Here is a tiny trained network, its code and every weight. The questions are about switching its units off for an input and a target symbol, where a switched-off unit gives its printed mean instead of its output.

import numpy as np


def w(rows, s, z=0):
    codes = np.array(rows[::2]) - 128.0
    scale = np.full(codes.shape[1], s)
    scale[-1] = z or s
    return codes * scale


def f(y):
    return y / 2 * (1 + np.tanh(0.7978845608 * (y + 0.044715 * y**3)))


def softmax(a):
    e = np.exp(a - a.max(-1, keepdims=True))
    return e / e.sum(-1, keepdims=True)


def log_softmax(a):
    a = a - a.max(-1, keepdims=True)
    return a - np.log(np.exp(a).sum(-1, keepdims=True))


def net(x, mask):
    ids = ['αβγδεηλμξπστφψ'.index(c) for c in x.split()]
    T = len(ids)
    res = E[ids] + P[:T]
    u = 0
    for l in range(2):
        q, k, v = (res @ M[l].T for M in (Q, K, V))
        z = softmax(np.where(np.tri(T) > 0, q @ k.T / 2**0.5, -1e9)) @ v
        res = res + np.where(mask[u], z, O[l][:, -1]) @ O[l][:, :-1]
        u += 1
        y = f(res @ A[l][:, :-1].T + A[l][:, -1])
        res = res + np.where(mask[u : u + 8], y, B[l][:, -1]) @ B[l][:, :-1]
        u += 8
    return log_softmax(res[-1] @ U[:, :-1].T + U[:, -1])


Q, K, V, O, A, B = {}, {}, {}, {}, {}, {}
E = w([
[167,191,148,168,45,42,126,47],'α',
[212,77,165,64,98,107,43,127],'β',
[188,68,76,103,72,70,165,165],'γ',
[95,169,143,91,188,150,118,215],'δ',
[147,80,147,129,111,95,95,26],'ε',
[213,168,214,113,54,117,52,93],'η',
[105,167,162,126,244,181,69,127],'λ',
[152,7,73,92,140,100,108,121],'μ',
[192,164,113,163,48,64,189,125],'ξ',
[118,242,155,107,155,187,130,141],'π',
[43,169,137,143,163,188,219,151],'σ',
[251,156,162,107,16,131,113,202],'τ',
[130,86,92,188,76,60,194,53],'φ',
[59,133,132,188,222,180,104,117],'ψ',
],0.0034)
P = w([
[56,109,68,138,83,158,93,132],'0',
[175,245,163,157,128,37,162,65],'1',
[176,200,177,144,106,63,177,82],'2',
[184,186,194,135,115,55,153,111],'3',
[195,173,200,144,112,91,153,106],'4',
[199,166,213,150,130,99,146,107],'5',
[202,155,222,111,149,103,144,90],'6',
[226,133,236,112,142,104,150,104],'7',
[197,124,223,139,133,108,129,95],'8',
[192,100,215,126,126,122,129,80],'9',
[192,87,221,125,136,117,121,73],'10',
[217,91,253,112,131,111,158,96],'11',
[208,72,226,117,132,126,132,82],'12',
[209,67,231,127,156,139,144,104],'13',
],0.0027)
Q[0] = w([
[100,156,99,103,65,129,148,151],'L0H0',
[253,78,145,131,69,24,153,82],'L0H0',
],0.03)
K[0] = w([
[191,69,162,110,126,83,209,164],'L0H0',
[50,129,2,109,38,142,6,146],'L0H0',
],0.028)
V[0] = w([
[161,222,172,165,80,91,169,15],'L0H0',
[124,146,67,143,88,103,248,206],'L0H0',
],0.018)
O[0] = w([
[93,126,164,199,147,1,114,198,252],'L0H0',
[200,129,49,212,183,171,70,131,118],'L0H0',
],0.0087,0.0019)
A[0] = w([
[157,121,118,78,31,119,153,95,222],'L0N0',
[205,113,76,150,113,159,99,92,247],'L0N1',
[104,44,74,141,114,98,131,96,180],'L0N2',
[162,161,131,86,156,151,137,65,105],'L0N3',
[43,43,56,177,107,155,146,62,127],'L0N4',
[180,75,171,114,168,111,92,143,243],'L0N5',
[129,138,100,195,172,165,91,134,80],'L0N6',
[24,246,99,123,185,226,123,132,242],'L0N7',
],0.012,0.0012)
B[0] = w([
[100,24,117,31,60,196,144,151,237],'L0N0',
[246,149,43,149,114,125,86,163,253],'L0N1',
[172,186,174,48,135,49,122,125,143],'L0N2',
[144,87,59,97,172,174,174,187,167],'L0N3',
[121,113,69,81,204,85,142,51,121],'L0N4',
[100,170,135,174,113,103,185,107,226],'L0N5',
[121,114,131,140,61,104,169,84,170],'L0N6',
[43,222,60,162,106,91,177,184,106],'L0N7',
],0.011,0.003)
Q[1] = w([
[4,211,95,185,253,167,109,176],'L1H0',
[27,158,164,166,175,148,134,146],'L1H0',
],0.022)
K[1] = w([
[188,107,212,206,191,139,251,146],'L1H0',
[126,93,182,167,175,137,87,134],'L1H0',
],0.023)
V[1] = w([
[203,34,137,59,67,91,71,138],'L1H0',
[133,121,93,57,251,21,192,11],'L1H0',
],0.013)
O[1] = w([
[106,152,74,156,113,156,170,36,136],'L1H0',
[81,1,92,230,90,138,123,167,253],'L1H0',
],0.0087,0.0054)
A[1] = w([
[170,144,114,55,180,200,103,121,20],'L1N0',
[132,237,125,162,79,29,102,95,168],'L1N1',
[47,130,173,114,81,118,188,49,91],'L1N2',
[236,119,98,131,133,80,89,107,159],'L1N3',
[137,71,142,173,109,132,66,157,5],'L1N4',
[144,178,107,113,142,201,158,96,94],'L1N5',
[151,148,247,72,114,128,131,100,185],'L1N6',
[84,174,159,138,145,42,131,192,245],'L1N7',
],0.011,0.0022)
B[1] = w([
[119,59,189,180,187,163,159,125,182],'L1N0',
[142,76,85,78,119,91,208,201,205],'L1N1',
[141,118,118,136,99,136,3,170,197],'L1N2',
[171,188,175,171,85,153,102,154,198],'L1N3',
[140,144,125,82,195,62,114,87,251],'L1N4',
[131,153,98,81,199,155,123,103,185],'L1N5',
[72,184,139,147,71,81,154,25,230],'L1N6',
[58,167,105,147,166,203,108,174,214],'L1N7',
],0.013,0.012)
U = w([
[115,109,109,236,193,53,129,55,206],'α',
[82,219,191,214,130,122,113,108,194],'β',
[172,170,124,73,195,120,194,97,51],'γ',
[108,60,117,175,34,152,41,169,133],'δ',
[181,110,105,150,46,93,207,198,179],'ε',
[195,191,154,113,165,80,52,154,28],'η',
[108,63,38,112,117,183,178,115,27],'λ',
[169,190,75,215,113,177,119,87,93],'μ',
[113,189,86,38,62,64,112,81,108],'ξ',
[164,82,177,167,161,185,131,152,79],'π',
[142,64,130,5,161,102,117,174,77],'σ',
[93,52,190,116,78,147,195,85,159],'τ',
[41,162,87,137,195,148,149,218,252],'φ',
[133,139,118,83,174,172,65,86,89],'ψ',
],0.0028,0.0019)

Each question gives the input, a string of symbols that net reads in full, and the target symbol t.
The units are the heads (2 rows each of Q, K, V and O) and the neurons (one row each of A and B). Each row of codes is followed by its name. A weight is (code - 128) times the scale printed after its matrix; where a second scale follows, it is the last column's (O, A, B and U).
mask holds one flag per unit, layer by layer, with each layer's heads first. A switched-off unit (its flag False) gives its mean, the last column of its rows in O or B, instead of its output. The means were averaged over made-up inputs and are rounded, as every weight is.
A unit's drop is (log p(t) with every unit on - log p(t) with that unit switched off) / (log p(t) with every unit on - log p(t) with every unit switched off).
unit that matters most: the unit with the biggest drop
k most important neurons: the k neurons with the biggest drops, biggest first
top k neurons in layer l: the k neurons of layer l with the biggest drops, biggest first
drop when u is switched off: that unit's drop, to one decimal
input μ μ ξ α δ ξ α μ, target λ: top 4 neurons in layer 0 => (L0N4; L0N0; L0N3; L0N1)
input α ε η η λ ε ε ε ξ σ, target φ: most important neuron => (L1N7)
input λ δ η, target τ: 3 most important neurons => (L0N7; L0N0; L1N0)
input τ γ ε π ε φ ε φ η, target γ: 2 most important neurons => (L1N5; L1N1)
input φ β μ γ η β π φ φ β α, target α: 4 most important neurons => (L0N4; L1N4; L0N2; L0N0)
input φ φ η τ ε π β τ ξ ψ τ ε λ μ, target α: 2 most important neurons => (L0N4; L1N4)
input α ψ ψ φ τ γ η, target φ: 2 most important neurons => (L1N7; L0N0)
input μ ψ γ η ξ σ ε γ η φ γ τ, target λ: top 2 neurons in layer 0 => (L0N4; L0N0)
input λ φ ξ σ ψ σ ε λ π φ φ ξ β, target τ: 4 most important neurons => (L0N7; L0N0; L1N0; L1N6)
input α π τ γ ε, target φ: top 3 neurons in layer 0 => (L0N0; L0N1; L0N5)
input λ σ μ ψ φ ε ε λ π φ φ, target τ: 3 most important neurons => (L0N7; L0N0; L1N0)
input γ ξ σ β α τ σ β, target μ: 3 most important neurons => (L0N1; L0N4; L1N3)
input λ ψ α φ η α, target τ: 2 most important neurons => (L0N7; L0N0)
input η ε φ η β, target ξ: unit that matters most => L1H0
input π λ β, target β: 2 most important neurons => (L0N7; L1N6)
input τ ξ μ δ ε γ, target γ: 2 most important neurons => (L1N5; L1N1)
input δ ξ ξ φ λ ψ α φ λ δ ξ, target π: 2 most important neurons => (L0N7; L1N0)
input φ ξ ξ τ ψ λ, target φ: 2 most important neurons => (L1N7; L0N0)
input γ ε λ φ, target μ: top 2 neurons in layer 0 => (L0N1; L0N4)
input η η φ π, target φ: unit that matters most => L1N7
input ε ξ φ φ φ ξ σ τ, target δ: 2 most important neurons => (L1N2; L0N0)
input ψ ε φ φ μ ξ τ, target σ: top 2 neurons in layer 0 => (L0N4; L0N7)
input ξ ξ η ε ξ γ φ β α ε π, target φ: top 2 neurons in layer 0 => (L0N0; L0N1)
input ξ η η π ξ φ β π ξ δ ε ψ, target φ: top 2 neurons in layer 1 => (L1N7; L1N3)
input φ α λ ξ ξ μ μ λ ε φ π φ φ, target α: drop when L1N6 is switched off => -0.1
input ξ ε α, target ε: drop when L1H0 is switched off => 0.2
input η β ε τ φ η, target ξ: unit that matters most => L1H0
input λ ε φ η β ψ ξ ε δ, target φ: drop when L0N6 is switched off => 0.0
input δ η λ φ ξ ψ λ σ λ ψ φ, target π: drop when L0H0 is switched off => 1.3
input α φ ε λ ξ α η ε σ ψ φ φ, target φ: top 2 neurons in layer 1 => (L1N7; L1N1)
